Here is a tiny trained network, its code and every weight. The questions are about switching its units off for an input and a class, where a switched-off unit gives its printed mean instead of its output.

import numpy as np


def w(rows, s, z=0):
    codes = np.array(rows[::2]) - 128.0
    scale = np.full(codes.shape[1], s)
    scale[-1] = z or s
    return codes * scale


def norm(h):
    return h / np.sqrt((h * h).mean(-1, keepdims=True) + 1e-5)


def f(y):
    return np.maximum(y, 0)


def log_softmax(a):
    a = a - a.max(-1, keepdims=True)
    return a - np.log(np.exp(a).sum(-1, keepdims=True))


def net(x, mask):
    res = np.array(x, float).reshape(1, 6) / 4 @ E
    u = 0
    for l in range(2):
        y = f(norm(res) @ A[l][:, :-1].T + A[l][:, -1])
        res = res + np.where(mask[u : u + 12], y, B[l][:, -1]) @ B[l][:, :-1]
        u += 12
    return log_softmax(norm(res)[-1] @ U[:, :-1].T + U[:, -1])


A, B = {}, {}
E = w([
[3,145,99,113,43,79,169,161,105],'x0',
[129,96,56,98,130,46,25,98,223],'x1',
[140,147,70,112,152,134,71,216,63],'x2',
[129,136,127,125,126,125,129,128,131],'x3',
[185,87,187,117,74,73,114,168,108],'x4',
[188,128,81,27,74,151,159,58,80],'x5',
],0.005)
A[0] = w([
[24,121,198,184,168,128,82,190,184,35],'L0N0',
[159,75,254,112,42,112,99,139,113,79],'L0N1',
[158,172,56,134,133,163,89,182,91,56],'L0N2',
[59,144,141,168,117,197,133,18,171,97],'L0N3',
[208,47,251,87,60,31,74,220,90,53],'L0N4',
[200,95,57,111,118,85,126,95,137,71],'L0N5',
[156,139,72,164,139,128,81,172,15,36],'L0N6',
[47,207,15,141,251,238,147,77,160,45],'L0N7',
[158,111,157,173,129,204,194,155,59,44],'L0N8',
[120,67,226,140,119,72,175,50,146,55],'L0N9',
[206,97,146,114,198,178,117,118,149,2],'L0N10',
[173,137,167,181,231,128,126,163,179,153],'L0N11',
],0.0051,0.006)
B[0] = w([
[113,81,160,219,126,99,89,190,107,187],'L0N0',
[154,176,51,156,165,121,188,127,141,191],'L0N1',
[146,91,176,66,196,109,186,153,187,158],'L0N2',
[171,138,120,80,190,94,162,213,145,189],'L0N3',
[168,182,1,191,163,116,216,108,136,231],'L0N4',
[109,108,180,186,115,166,99,134,120,168],'L0N5',
[119,139,174,55,206,124,148,189,212,154],'L0N6',
[244,139,34,186,100,68,216,155,116,225],'L0N7',
[108,168,153,162,99,220,110,127,138,179],'L0N8',
[128,135,119,67,209,111,151,190,157,173],'L0N9',
[199,168,178,157,190,138,38,59,89,148],'L0N10',
[129,124,178,163,131,106,73,105,56,253],'L0N11',
],0.0062,0.004)
A[1] = w([
[164,138,127,68,111,194,125,71,93,71],'L1N0',
[111,148,72,53,142,154,48,230,92,112],'L1N1',
[179,129,71,6,91,174,153,68,76,120],'L1N2',
[136,62,58,132,161,53,38,85,167,128],'L1N3',
[102,146,209,166,106,229,200,114,73,61],'L1N4',
[155,89,93,24,55,166,137,69,134,61],'L1N5',
[91,91,83,114,88,86,68,77,227,90],'L1N6',
[208,101,223,153,161,238,91,66,105,100],'L1N7',
[11,108,129,99,24,118,154,150,122,1],'L1N8',
[135,197,152,129,220,123,98,220,133,164],'L1N9',
[118,124,222,99,138,97,202,81,238,21],'L1N10',
[2,145,103,124,53,77,196,172,114,110],'L1N11',
],0.0066,0.0042)
B[1] = w([
[82,94,168,179,85,82,94,106,128,164],'L1N0',
[151,74,189,85,184,132,181,107,219,191],'L1N1',
[31,73,170,235,155,91,118,162,157,228],'L1N2',
[92,209,146,94,60,219,186,153,75,253],'L1N3',
[126,190,105,69,41,188,83,216,168,199],'L1N4',
[117,98,168,213,127,104,116,193,128,173],'L1N5',
[162,186,158,119,91,220,148,204,70,190],'L1N6',
[104,153,74,75,133,69,67,81,112,219],'L1N7',
[184,142,116,94,189,92,36,59,84,161],'L1N8',
[79,53,128,69,66,120,172,63,149,252],'L1N9',
[120,19,119,28,200,127,164,162,186,153],'L1N10',
[230,130,117,119,192,122,37,1,107,230],'L1N11',
],0.007,0.0056)
U = w([
[180,172,112,89,158,94,11,9,84,182],'0',
[108,232,147,78,22,249,120,210,118,218],'1',
[197,157,5,213,132,79,244,154,150,92],'2',
[28,46,218,250,96,81,81,155,122,2],'3',
[119,49,153,2,182,120,194,152,197,126],'4',
],0.0098,0.00076)

Each question gives the input, the list of numbers given to net, and the class t.
The units are the neurons (one row each of A and B). Each row of codes is followed by its name. A weight is (code - 128) times the scale printed after its matrix; where a second scale follows, it is the last column's (A, B and U).
mask holds one flag per neuron, layer by layer. A switched-off neuron (its flag False) gives its mean, the last column of its row in B, instead of its output. The means were averaged over made-up inputs and are rounded, as every weight is.
A unit's drop is (log p(t) with every unit on - log p(t) with that unit switched off) / (log p(t) with every unit on - log p(t) with every unit switched off).
unit that matters most: the unit with the biggest drop
top k neurons: the k neurons with the biggest drops, biggest first
k most important neurons of layer l: the k neurons of layer l with the biggest drops, biggest first
input [4,8,-6,6,8,3], class 1: top 3 neurons : [L1N6 L1N3 L0N7]
input [2,-3,3,3,4,5], class 3: top 2 neurons : [L1N2 L0N7]
input [-4,6,4,-7,-6,-8], class 3: unit that matters most : L0N0
input [-1,4,-1,-2,-8,-6], class 2: top 2 neurons : [L0N7 L1N2]
input [2,-3,-6,-8,6,7], class 3: top 2 neurons : [L1N2 L0N7]
input [-3,6,4,-8,-7,7], class 2: 3 most important neurons of layer 0 : [L0N7 L0N11 L0N8]
input [2,0,0,-3,1,-1], class 0: top 2 neurons : [L1N11 L0N7]
input [0,4,-6,2,-5,-3], class 4: top 2 neurons : [L0N3 L0N4]
input [-2,-7,-8,0,7,-2], class 4: top 4 neurons : [L0N9 L1N10 L1N3 L0N7]
input [3,5,-8,-6,-6,-5], class 4: top 3 neurons : [L0N3 L1N10 L0N4]
input [7,-4,2,-2,2,-6], class 0: top 2 neurons : [L1N11 L1N8]
input [3,8,3,-7,7,7], class 1: top 2 neurons : [L1N3 L1N6]
input [-4,-7,4,4,5,8], class 3: top 3 neurons : [L1N2 L1N0 L1N3]
input [8,4,1,3,0,6], class 0: unit that matters most : L1N11
input [-6,0,-6,-6,5,-3], class 0: top 4 neurons : [L0N11 L1N7 L0N10 L0N7]
input [-6,-3,-5,-6,1,-5], class 0: top 2 neurons : [L1N7 L0N11]
input [4,-3,-7,2,2,-6], class 4: 2 most important neurons of layer 1 : [L1N10 L1N2]
input [4,5,0,5,-3,1], class 1: 2 most important neurons of layer 1 : [L1N6 L1N3]
input [-5,-3,-3,-1,5,6], class 3: 3 most important neurons of layer 1 : [L1N2 L1N0 L1N11]
input [-8,-7,2,-1,-4,-6], class 0: 3 most important neurons of layer 1 : [L1N7 L1N3 L1N6]
input [-2,1,-4,-3,8,4], class 2: unit that matters most : L0N4
input [2,-5,8,-6,6,-4], class 4: 2 most important neurons of layer 0 : [L0N6 L0N7]
input [4,-3,-6,-4,8,5], class 2: 2 most important neurons of layer 0 : [L0N4 L0N1]
input [-6,-3,-4,1,4,-5], class 0: 2 most important neurons of layer 1 : [L1N7 L1N2]
input [-4,7,4,-1,-6,8], class 3: 2 most important neurons of layer 0 : [L0N4 L0N0]
input [6,8,4,-2,-8,7], class 1: 2 most important neurons of layer 0 : [L0N4 L0N1]
